Here is a tiny trained network, its code and every weight. The questions are about switching its units off for an input and a class, where a switched-off unit gives its printed mean instead of its output.

import numpy as np


def w(rows, s, z=0):
    codes = np.array(rows[::2]) - 128.0
    scale = np.full(codes.shape[1], s)
    scale[-1] = z or s
    return codes * scale


def norm(h):
    return h / np.sqrt((h * h).mean(-1, keepdims=True) + 1e-5)


def f(y):
    return np.maximum(y, 0)


def log_softmax(a):
    a = a - a.max(-1, keepdims=True)
    return a - np.log(np.exp(a).sum(-1, keepdims=True))


def net(x, mask):
    res = np.array(x, float).reshape(1, 5) / 4 @ E
    u = 0
    for l in range(2):
        y = f(norm(res) @ A[l][:, :-1].T + A[l][:, -1])
        res = res + np.where(mask[u : u + 12], y, B[l][:, -1]) @ B[l][:, :-1]
        u += 12
    return log_softmax(norm(res)[-1] @ U[:, :-1].T + U[:, -1])


A, B = {}, {}
E = w([
[125,123,127,130,126,126],'x0',
[58,136,183,140,155,252],'x1',
[151,170,115,151,10,169],'x2',
[166,64,169,50,99,151],'x3',
[129,128,127,128,130,129],'x4',
],0.0031)
A[0] = w([
[156,113,193,84,131,167,91],'0.n1',
[132,134,163,176,111,219,152],'0.n2',
[191,59,170,44,77,78,86],'0.n3',
[142,93,134,154,221,110,75],'0.n4',
[55,93,179,165,222,94,106],'0.n5',
[177,129,110,93,245,2,184],'0.n6',
[78,215,106,173,128,92,3],'0.n7',
[122,156,87,170,122,79,122],'0.n8',
[34,230,82,239,150,47,26],'0.n9',
[193,147,120,196,56,114,120],'0.n10',
[180,132,100,91,170,134,88],'0.n11',
[207,123,49,156,46,70,101],'0.n12',
],0.0036,0.003)
B[0] = w([
[127,85,51,172,148,116,164],'0.n1',
[103,174,143,104,145,44,203],'0.n2',
[197,64,114,210,168,143,191],'0.n3',
[97,128,62,45,116,142,163],'0.n4',
[110,193,19,49,158,132,193],'0.n5',
[87,131,119,56,142,66,255],'0.n6',
[221,114,62,244,149,182,144],'0.n7',
[183,93,170,157,119,104,168],'0.n8',
[254,76,109,175,184,206,189],'0.n9',
[99,174,81,48,79,116,181],'0.n10',
[125,194,152,131,156,143,139],'0.n11',
[45,159,246,169,137,53,202],'0.n12',
],0.0037,0.0038)
A[1] = w([
[216,67,141,89,103,170,24],'1.n1',
[125,198,126,158,11,151,86],'1.n2',
[85,150,88,143,111,151,55],'1.n3',
[50,185,128,172,200,254,164],'1.n4',
[141,201,122,222,55,131,99],'1.n5',
[172,29,170,80,95,174,98],'1.n6',
[14,115,223,146,119,200,56],'1.n7',
[209,61,109,31,176,95,250],'1.n8',
[131,155,52,223,150,58,111],'1.n9',
[184,34,96,198,149,162,171],'1.n10',
[155,100,179,134,20,165,88],'1.n11',
[104,128,108,131,135,17,111],'1.n12',
],0.0048,0.0019)
B[1] = w([
[147,101,114,207,196,165,155],'1.n1',
[46,118,74,57,253,129,193],'1.n2',
[153,39,153,109,153,127,142],'1.n3',
[185,97,162,138,21,49,232],'1.n4',
[81,108,86,64,210,169,191],'1.n5',
[191,147,110,223,170,108,177],'1.n6',
[176,153,156,139,56,33,184],'1.n7',
[82,189,112,178,87,220,255],'1.n8',
[169,42,206,150,89,200,191],'1.n9',
[219,157,127,210,181,118,163],'1.n10',
[90,132,77,88,214,150,176],'1.n11',
[113,142,191,104,51,181,201],'1.n12',
],0.0044,0.0048)
U = w([
[37,144,62,35,193,154,248],'0',
[134,129,211,128,15,44,130],'1',
[207,102,116,246,189,181,2],'2',
],0.012,0.0012)

Each question gives the input, the list of numbers given to net, and the class t.
The units are the neurons (one row each of A and B). Each row of codes is followed by its name. A weight is (code - 128) times the scale printed after its matrix; where a second scale follows, it is the last column's (A, B and U).
mask holds one flag per neuron, layer by layer. A switched-off neuron (its flag False) gives its mean, the last column of its row in B, instead of its output. The means were averaged over made-up inputs and are rounded, as every weight is.
A unit's drop is (log p(t) with every unit on - log p(t) with that unit switched off) / (log p(t) with every unit on - log p(t) with every unit switched off).
The circuit of an input: a set's keep is (log p(t) with only the set's units on - log p(t) with every unit switched off) / (log p(t) with every unit on - log p(t) with every unit switched off). Starting from the 12 units with the biggest drops (on a tie, the unit counted first), units are removed one at a time, each time the one whose removal leaves the highest keep (on an exact tie, the one counted first), for as long as the keep stays at least 0.8.
circuit, biggest first: the units of the circuit, biggest drop first
top k neurons: the k neurons with the biggest drops, biggest first
top k neurons in layer l: the k neurons of layer l with the biggest drops, biggest first
drop of u: that unit's drop, to one decimal
input [-7,1,7,-6,7], class 0: circuit, biggest first => (1.n2)
input [0,4,8,7,1], class 0: top 2 neurons => (1.n2, 0.n9)
input [-6,8,7,-4,2], class 1: top 3 neurons in layer 1 => (1.n4, 1.n7, 1.n8)
input [-2,3,-3,-4,-1], class 2: top 2 neurons in layer 0 => (0.n9, 0.n12)
input [0,6,7,-4,2], class 0: top 3 neurons => (1.n2, 1.n5, 0.n12)
input [7,-4,7,8,4], class 2: circuit, biggest first => (0.n3, 1.n1)
input [5,8,-7,-2,8], class 1: circuit, biggest first => (1.n4, 1.n7)
input [-8,1,3,-3,-4], class 0: top 4 neurons => (1.n5, 0.n10, 1.n2, 0.n3)
input [7,5,5,4,-1], class 0: top 4 neurons => (1.n2, 1.n11, 0.n12, 0.n6)
input [2,-4,4,4,7], class 0: top 3 neurons in layer 0 => (0.n10, 0.n12, 0.n9)
input [-2,5,6,7,-7], class 2: top 3 neurons => (1.n6, 1.n1, 0.n12)
input [-7,-2,6,7,-4], class 2: top 3 neurons => (0.n3, 1.n6, 1.n1)
input [-6,4,5,6,-4], class 2: top 4 neurons in layer 0 => (0.n12, 0.n6, 0.n5, 0.n10)
input [-8,8,3,-5,-1], class 1: top neuron => (1.n4)
input [7,3,7,-7,-8], class 0: top 3 neurons in layer 1 => (1.n5, 1.n2, 1.n6)
input [2,4,-5,8,-6], class 2: drop of 0.n7 => 0.0
input [-4,-5,5,7,1], class 2: drop of 0.n3 => 1.7
input [-6,6,1,-6,-3], class 1: drop of 0.n2 => 0.1
